Below are the code and all the weights of a small trained network. Each question names an input and a class and asks about switching units off, where a switched-off unit gives its printed mean instead of its output.

import numpy as np


def w(rows, s, z=0):
    codes = np.array(rows[::2]) - 128.0
    scale = np.full(codes.shape[1], s)
    scale[-1] = z or s
    return codes * scale


def norm(h):
    return h / np.sqrt((h * h).mean(-1, keepdims=True) + 1e-5)


def f(y):
    return np.maximum(y, 0)


def log_softmax(a):
    a = a - a.max(-1, keepdims=True)
    return a - np.log(np.exp(a).sum(-1, keepdims=True))


def net(x, mask):
    res = np.array(x, float).reshape(1, 7) / 4 @ E
    u = 0
    for l in range(3):
        y = f(norm(res) @ A[l][:, :-1].T + A[l][:, -1])
        res = res + np.where(mask[u : u + 5], y, B[l][:, -1]) @ B[l][:, :-1]
        u += 5
    return log_softmax(norm(res)[-1] @ U[:, :-1].T + U[:, -1])


A, B = {}, {}
E = w([
[85,242,143,50,26,239,99,159,137,147,148,128],'x0',
[134,136,118,129,114,122,142,118,120,124,123,124],'x1',
[139,141,132,110,130,119,143,122,116,121,143,122],'x2',
[50,102,131,141,119,97,83,16,76,171,189,87],'x3',
[128,135,114,124,115,110,137,125,124,119,123,118],'x4',
[206,102,254,125,93,103,36,124,52,143,80,72],'x5',
[124,130,123,119,138,136,123,112,125,118,106,132],'x6',
],0.0099)
A[0] = w([
[17,196,47,83,107,212,179,137,185,133,199,175,114],'L0N1',
[89,173,77,86,140,153,161,196,186,110,124,153,150],'L0N2',
[60,142,40,142,204,146,216,115,179,126,183,167,204],'L0N3',
[76,198,155,78,45,202,98,164,121,142,131,100,2],'L0N4',
[42,101,125,127,108,117,90,8,98,158,200,114,179],'L0N5',
],0.015,0.0056)
B[0] = w([
[94,157,152,143,173,156,218,246,127,114,45,25,246],'L0N1',
[149,82,164,75,185,172,123,48,128,82,210,97,208],'L0N2',
[143,91,100,128,37,86,28,69,91,156,178,238,251],'L0N3',
[119,82,79,113,80,103,79,71,97,140,190,229,203],'L0N4',
[23,167,142,187,93,112,92,110,144,160,159,67,217],'L0N5',
],0.012,0.021)
A[1] = w([
[242,70,88,65,125,144,157,119,120,106,114,250,77],'L1N1',
[82,148,116,131,177,173,199,181,171,119,121,78,38],'L1N2',
[164,105,154,107,193,128,184,191,124,91,61,80,65],'L1N3',
[92,159,113,159,55,176,131,137,148,119,153,116,2],'L1N4',
[143,223,128,86,46,174,97,162,204,120,123,166,39],'L1N5',
],0.017,0.0013)
B[1] = w([
[138,76,184,204,47,176,100,200,148,28,117,31,249],'L1N1',
[168,230,172,94,112,206,147,74,95,125,188,93,168],'L1N2',
[157,213,51,33,212,72,199,143,97,231,101,253,185],'L1N3',
[134,80,57,167,137,53,135,154,126,144,76,195,190],'L1N4',
[92,36,156,169,108,178,79,76,198,151,141,138,141],'L1N5',
],0.012,0.017)
A[2] = w([
[143,149,189,175,213,72,160,141,135,133,56,28,19],'L2N1',
[45,119,131,174,121,62,97,73,174,178,69,122,5],'L2N2',
[7,171,134,173,179,135,168,152,178,140,87,12,112],'L2N3',
[75,192,167,107,76,161,84,114,157,143,101,128,166],'L2N4',
[175,73,122,102,107,124,127,206,102,103,53,163,94],'L2N5',
],0.019,0.0012)
B[2] = w([
[194,193,122,193,189,210,206,74,252,246,80,86,167],'L2N1',
[99,105,112,2,225,154,126,53,109,152,215,190,253],'L2N2',
[238,175,180,199,51,181,166,195,166,109,15,87,201],'L2N3',
[117,91,88,176,128,19,115,171,97,63,133,119,176],'L2N4',
[198,96,112,94,150,47,112,185,154,55,46,175,198],'L2N5',
],0.014,0.019)
U = w([
[176,17,157,134,73,122,67,167,139,5,136,128,255],'0',
[18,103,99,139,104,61,52,51,108,184,204,183,241],'1',
[168,164,153,17,157,211,193,134,76,81,176,118,68],'2',
[73,215,141,192,39,155,173,186,96,135,104,59,62],'3',
[236,134,111,105,185,76,157,170,189,141,40,187,79],'4',
[156,175,156,139,216,166,164,20,207,237,125,99,15],'5',
],0.012,0.0019)

Each question gives the input, the list of numbers given to net, and the class t.
The units are the neurons (one row each of A and B). Each row of codes is followed by its name. A weight is (code - 128) times the scale printed after its matrix; where a second scale follows, it is the last column's (A, B and U).
mask holds one flag per neuron, layer by layer. A switched-off neuron (its flag False) gives its mean, the last column of its row in B, instead of its output. The means were averaged over made-up inputs and are rounded, as every weight is.
A unit's drop is (log p(t) with every unit on - log p(t) with that unit switched off) / (log p(t) with every unit on - log p(t) with every unit switched off).
unit that matters most: the unit with the biggest drop
top k neurons: the k neurons with the biggest drops, biggest first
top k neurons in layer l: the k neurons of layer l with the biggest drops, biggest first
drop when u is switched off: that unit's drop, to one decimal
input [-5,0,-8,-6,-8,2,1], class 4: top neuron	(L0N3)
input [-4,-2,-7,-2,-8,8,4], class 4: top 2 neurons	(L0N3; L0N5)
input [-2,-4,7,1,4,-6,6], class 1: top 2 neurons	(L0N3; L1N1)
input [8,-7,-8,-1,-5,-2,2], class 2: top 3 neurons	(L0N1; L0N5; L0N3)
input [-6,1,2,-2,1,4,-6], class 4: top 4 neurons	(L0N3; L0N5; L0N4; L0N1)
input [-8,6,3,-1,0,7,5], class 4: top 2 neurons	(L0N5; L0N3)
input [0,0,-2,5,5,1,1], class 5: top 4 neurons	(L0N3; L0N4; L2N2; L2N3)
input [-2,6,1,0,-7,8,-6], class 4: top 3 neurons in layer 0	(L0N3; L0N5; L0N4)
input [-8,-2,-8,-5,-8,-6,4], class 0: top 2 neurons	(L0N5; L1N1)
input [0,8,5,3,2,3,-7], class 5: top 3 neurons	(L0N3; L0N4; L2N2)
input [1,6,7,1,2,-8,4], class 3: top 2 neurons	(L0N1; L0N4)
input [7,3,2,7,-1,-2,-5], class 3: top 2 neurons	(L0N1; L2N3)
input [-8,-1,-6,-5,4,4,-8], class 4: top 4 neurons	(L0N3; L0N5; L0N4; L0N1)
input [1,0,-1,5,-6,-2,0], class 3: top 2 neurons	(L0N1; L2N3)
input [2,6,-6,-7,-5,-5,2], class 2: unit that matters most	L0N1
input [1,-7,2,-1,-7,-3,-3], class 2: top 3 neurons	(L0N1; L0N2; L0N5)
input [1,5,-4,-8,-8,-7,-3], class 2: top 4 neurons	(L0N1; L0N4; L0N2; L1N2)
input [-8,4,-4,-8,1,-5,6], class 0: drop when L1N4 is switched off	0.0
input [-6,2,-4,-8,-4,7,4], class 4: drop when L0N1 is switched off	0.1
input [2,1,3,5,2,-4,1], class 3: drop when L0N1 is switched off	1.2
input [-1,2,8,-4,1,2,-8], class 4: drop when L0N1 is switched off	0.5
input [4,-6,-3,-8,-8,-2,-3], class 2: top 3 neurons in layer 0	(L0N1; L0N3; L0N2)
